Each new row is followed by its nearest point in the smallest flat space through zero that holds the rows named last above it.
(in the rows, 128 means zero)
gil:
[[169 145 187 156 116 156 108 122 153 120  86 143  54  59 149 147 117 162
  115  64 126]
 [133 146 123 145 107 161 102 131 140 101  99 114  62  62 174 149 104 148
  107  78 136]
 [158 151 144 171  87 193 131 121 151 132  96 111  76  72 158 141 135 135
  107  47 145]]
New rows:
[128 175 150 128 144 162 117 136  94 106 126 129 167 143 111 119 167 135
 144 165 117] : [129 123 133 125 133 121 137 126 126 138 135 133 146 146 114 122 137 122
 134 139 126]
[168 101 143 124  98 166 155 137 148 150 159 114 182 169 120 150 149 178
 122  97 135] : [145 129 141 146 114 150 156 120 134 157 131 125 151 147 109 118 157 113
 131 111 135]
beveb:
[[158 140 143 180 147  70 158 153  64 137 140 187  87 123  82 152 174  98
  117  67 153]
 [162 191 144 127 145  81 107 121 121 107 136 193 159 110 168 135 126 118
  111  73 104]
 [128 152 152 100 138 182 102 123 138 137 120 156 155 107 150 154  63 139
  134 106 132]]
New rows:
[152 164 147  88 145 152 129 100 137 113 104 186 146 147 121 147 127 154
 122  97 106] : [140 159 143 117 138 133 111 124 129 125 128 162 148 113 149 141 102 129
 125 100 122]
[152 152  84 106 117  39 117  88 155  80 108 133 150 143 144 141 164 151
 108 128 117] : [143 154 112 129 124  64 120 115 143  97 137 130 149 135 164  98 165 123
 113 130  91]
Sokol (5 x 21):
[[107 143 116  79 175 114  90 137 151 141 130 120  71 140 134  98  77  80
  179 157  87]
 [ 82 196  92 122 159 158 151 134 153 110 122 124  63 150 131  88  85  86
  166 151 105]
 [107 184 157  94 105  93 140  88 115 146 113  82  70 101 112  99  58 125
  192 117 127]
 [ 86 123  75 110 174 169  90 146 160 117 106 132  93 190 124 109 100  99
  125 154  92]
 [142 189 113 124 166 123 143 139 162 107 184 180  88  97 158 129 131  56
  173 159  88]]
New rows:
[196  72 117 130 153 110  99 136 141  89  58 174 162 116 119 120 107 152
 149 126 144] : [141  87 132 119 132 119  97 133 127 138 127 132 148 134 127 142 139 136
 112 128 124]
[156 102 114 152  72 147 147 144 129 104 114 110 133 121 110 159 166 108
 119  86 121] : [137 125 126 150 103 139 137 114 124 115 128 141 149 126 122 152 149 146
 103 114 137]
[ 99 102 158 104 137  93  92 168 123 168 116 116 150 121 119 102 130 146
 108 150 122] : [131  82 145 106 148 107 103 152 117 157 118 102 141 134 132 109 124 137
 130 135 136]
fofum:
[[112 108 110 106 102 133  80 131 132  87 116 175 158  82 136 168 153 135
  144 116 130]
 [ 97  99 122  97  86 129  67 137 138  78  92 162 144  74 135 163 157 129
  149 124 122]]
New rows:
[119 137 141 156 138 122 136 153 121 136 199 141 153 134  94 137 130 141
 156 116  89] : [142 136 116 136 143 132 139 122 122 136 151 142 142 135 129 134 125 134
 124 120 136]
[151 130 151 183 110 112 150 113 126 149 128 141 104 153 124  97 137 141
  81  90 117] : [139 139 132 139 143 127 151 125 125 147 140 113 120 149 125 113 117 127
 120 131 129]
tilip (2 x 21):
[[167 125 144 152 101 141 134 129 146 139 118 109 152 153 151 117 144 123
  111 161 107]
 [126 135 144 187 165 209  75 115 142 146 175  97 149 150 157 102 165 126
  133 181  85]]
New rows:
[103 168 164  80 111  97 126 120 106  96 168 145 112 121 145 161 131 132
 152  73 136] : [105 129 116 105 139 108 132 129 115 119 127 144 110 110 110 139 113 131
 138 100 147]
[ 71 114  95 106 148  99 127 172  84 114 125 148  77 106 144 146 112 137
 162  76 158] : [ 84 130 108  93 154 102 128 129 106 113 133 154  98  97  98 144 105 134
 147  83 158]
[ 75 135 113 139 142 138 148 110 112 132 156 124 144  65 124 113 127 103
 112 102 169] : [ 99 131 118 118 153 129 116 126 117 122 142 138 113 112 115 133 121 131
 141 111 138]
pugi, 5 rows:
[[142 108 109 142 140 138 147 108 100  84  76 123 127 131 126 140 144 101
  117 130 113]
 [156  89  98 151 144 141 137 114  78  75  51 125 140 130 109 133 151 101
  117 130 104]
 [180 106 111 155 138 132 162 101  73  47  23 132 119 119 114 139 147  90
  120 118 116]
 [123  97 104 135 143 134 132 113  84  71  50 111 110 142 138 145 134  89
  114 123 102]
 [111  96  91 141 148 152 141 102  97  84  86 112 130 148 134 149 150  94
  108 146  96]]
New rows:
[ 96 174 165 136 151 147 152 110  87 124 179 159  92 149 142 136 108 121
 145 131 118] : [ 97 172 133 131 107 136 141 111 123 114 158 140  91 140 139 140 114 137
 137 153 131]
[121  78  87 152 137 101 134 128 143 125  89 144 132 145 116 153 134  52
  92 133  89] : [123  85 103 129 155 138 133 117 120 108  89 105 143 137 138 141 147  95
 107 124 106]
[ 39  80 100  92 131 135 103 129 118 120 161 113 106 164 127 125 165 102
 128 138  76] : [ 52  99  94 117 143 149  95 130 117 134 143 100 126 167 149 143 128 116
 112 153  91]
Fifu:
[[151 154 127 130 151 122 150 136 125 144 136 111 145 109 189 104 116 131
  138 138  87]
 [ 86 122 156 157 139 169  86 119 103  96  85 126 147  63 226 151 107 123
   84 141 111]
 [100 161 135 148 132 163 147  96  80 141 116  72 141  60 236  87 120 139
  132 134  98]
 [ 66 127 127 148  97 155 128 107  72 134 116 106 113  93 130  98 126 117
  133 125 152]
 [134 121 127 117 146 151 148 116 132 135 104  92 147 102 181 104 149 179
  152 146  88]]
New rows:
[133 155 143 113 132 129 173 126 117 130 103  89 149 142 113  96 111 135
 169 124 150] : [130 138 117 122 122 127 155 119 118 148 138 105 124 129 121  98 138 140
 153 126 125]
[123 144 174 162 136 112 127 132 180 158 172 157 136 147 119 139  72 126
 153 120 140] : [150 145 127 130 134 104 128 143 138 131 150 146 127 145 120 137 112 102
 119 122 129]
[126 131 131 157 133  97 101 118 148 133 171 154 109 108 142 153 108 146
 120 174  92] : [141 132 133 132 142 120 120 144 137 123 129 143 137 126 148 139 114 117
 116 133 114]
pir:
[[147 114  79 127  99 139 133 127 101 126 143 109 126 138 138 108 124 147
  135 144 176]
 [126  97  52 133  89 140 128 114 125  86 120 108 110 137 145 138 130 178
  152 153 117]
 [168  84  44 137 116 114 136  95 117 113 128 134  99 116 145 103  96 130
  158 164  98]
 [147 101  79 136 109 113 147 124 124  80 123 156 124 148 116 157 117 108
  131 149 122]
 [114  70   8 117 150 174 127 100 140 103 119  83  89 126 158 149 147 188
  134 155 122]]
New rows:
[122 100 127 184 116 163 134 147  86 175 130 102 161  60 160  89 131 135
 139  87 133] : [134 138 136 125 126 137 115 122 116 168 139 101 124 110 146  82 123 150
 139 125 142]
[149 150 108 149 139 127  83 108 113 109 144 126 105 138 155 134 119 131
 140 171  92] : [136 115 106 133 122 121 126 114 131 121 123 129 115 119 137 119 117 137
 145 139  99]
Fero:
[[118 154 151 183 104 131  75  86 126 122  96  98  89 115 176  89 142 106
  168 156  62]
 [138 119 142 161  95 143 123  92 146 114 117 111 103 110 188 101 127 107
  161 140 124]
 [136 142 211 197  89 118  96  93 154 102 101  74 128 102 155 108 156  91
  197 154 109]]
New rows:
[ 93 150 115 201 116 169 145 103 115 127 119 143  92 100 118 118 104 169
 144 102 113] : [124 132 117 137 123 135 115 114 124 130 121 128 107 126 152 113 125 125
 131 134 107]
[170 100 104 131  96 129 104 124  98 141 115 151 124 151  78 103 125 122
 117  97  73] : [117 140 111 123 140 126 113 131 113 138 124 135 119 136 121 125 128 136
 116 130 102]
[140  95 171 113 112 135 154 132 126 117  61 176 101  89 206 138 112  98
 131 155 156] : [143 105 127 138 102 146 147 106 148 116 131 125 114 114 177 114 118 116
 144 128 153]
noku (2 x 21):
[[153 139 137 103 107 151 134 120 158 147 120 136 155 131 106 168  89  99
  169  75  88]
 [142 158 124 108 115 143 157 144 130 115 164 169 142 126  70 159  69 110
  174  98 135]]
New rows:
[149 151 119 135 106 127 131 125 131 104 118 100 107 197 167  81 129 142
 145 197  98] : [121 119 128 137 134 121 120 125 123 129 120 116 121 128 146 115 149 137
 111 143 132]
[203 131 140 120 110 136 146 130 142 138 105 153 144 116 117 164  75 127
 146  96 102] : [147 139 134 109 112 145 135 124 149 140 126 138 148 130 107 159  95 106
 161  88 101]
Piliz:
[[129 156 138 114 140 123 105 163 115 164 168 164 171  81 129  95 150 137
  138 125 105]
 [162 119 167 153 129 137 168 144 155  99 186 156 124  88  89 101 185 157
  125  56  70]
 [104 105 135 117 114 110  90 138 108 114 149 121 147 119 118 112 120 103
  112 131  92]
 [129 104 158 141  96 108  97 127 132 105 154 115 123 129 103 101 133 144
  132 117  64]]
New rows:
[140 111 139 133  90  67  57 160 135 160 130 102 160 110 130  62 109  99
 148 154 123] : [108 130 138 116 104 100  58 139 107 149 141 121 153 124 130  98 111 132
 141 162  89]
[154 111 125 107 119 135 139 151 112 149 163 115 152 142  97 115 141 105
 136 155  74] : [122 122 138 125 121 119 108 138 121 126 149 132 141 115 120 111 133 126
 125 124 100]
[157 126 143 159 123 123 154 131 128 125 168 131 126  99 113  93 164 137
 122  93 112] : [146 127 148 140 130 133 148 138 142 117 159 145 129 105 109 112 159 145
 128  92  99]
Teved, 5 rows:
[[ 75  94 154 130 100 125 132 167 110 154  62  90 119 151 159 117 124  77
   98 144 128]
 [136 141 106  74 157  92 141 109  90 118 144 118 139 120 135 140 131 134
  119  77 157]
 [123 148 119 105 149  99  79 187 133 101  89 158  98  99 123  91 194 128
  113 148  76]
 [143 148 102 145 115 133 133 128 136  86  99  94 166 126  97 176 116  91
  136 148 112]
 [137 121 139 160 171 119 106  91 195 159 127 127 133 113 128 116 170 167
  130 123  93]]
New rows:
[107 108 140 172 112 122 176  61 102 127  88  93 108 144  72 170  75 101
 118 124 133] : [121 115 130 151 107 143 157 103 129 135 114  81 161 149 127 167  89  98
 130 129 147]
[148 146 121 135  98 152 135 112 182 162 159 160  65 105 116 128 138 156
 192 112 178] : [147 128 138 146 127 152 129 108 144 141 181 167 113 127 123 112 117 169
 149 131 136]
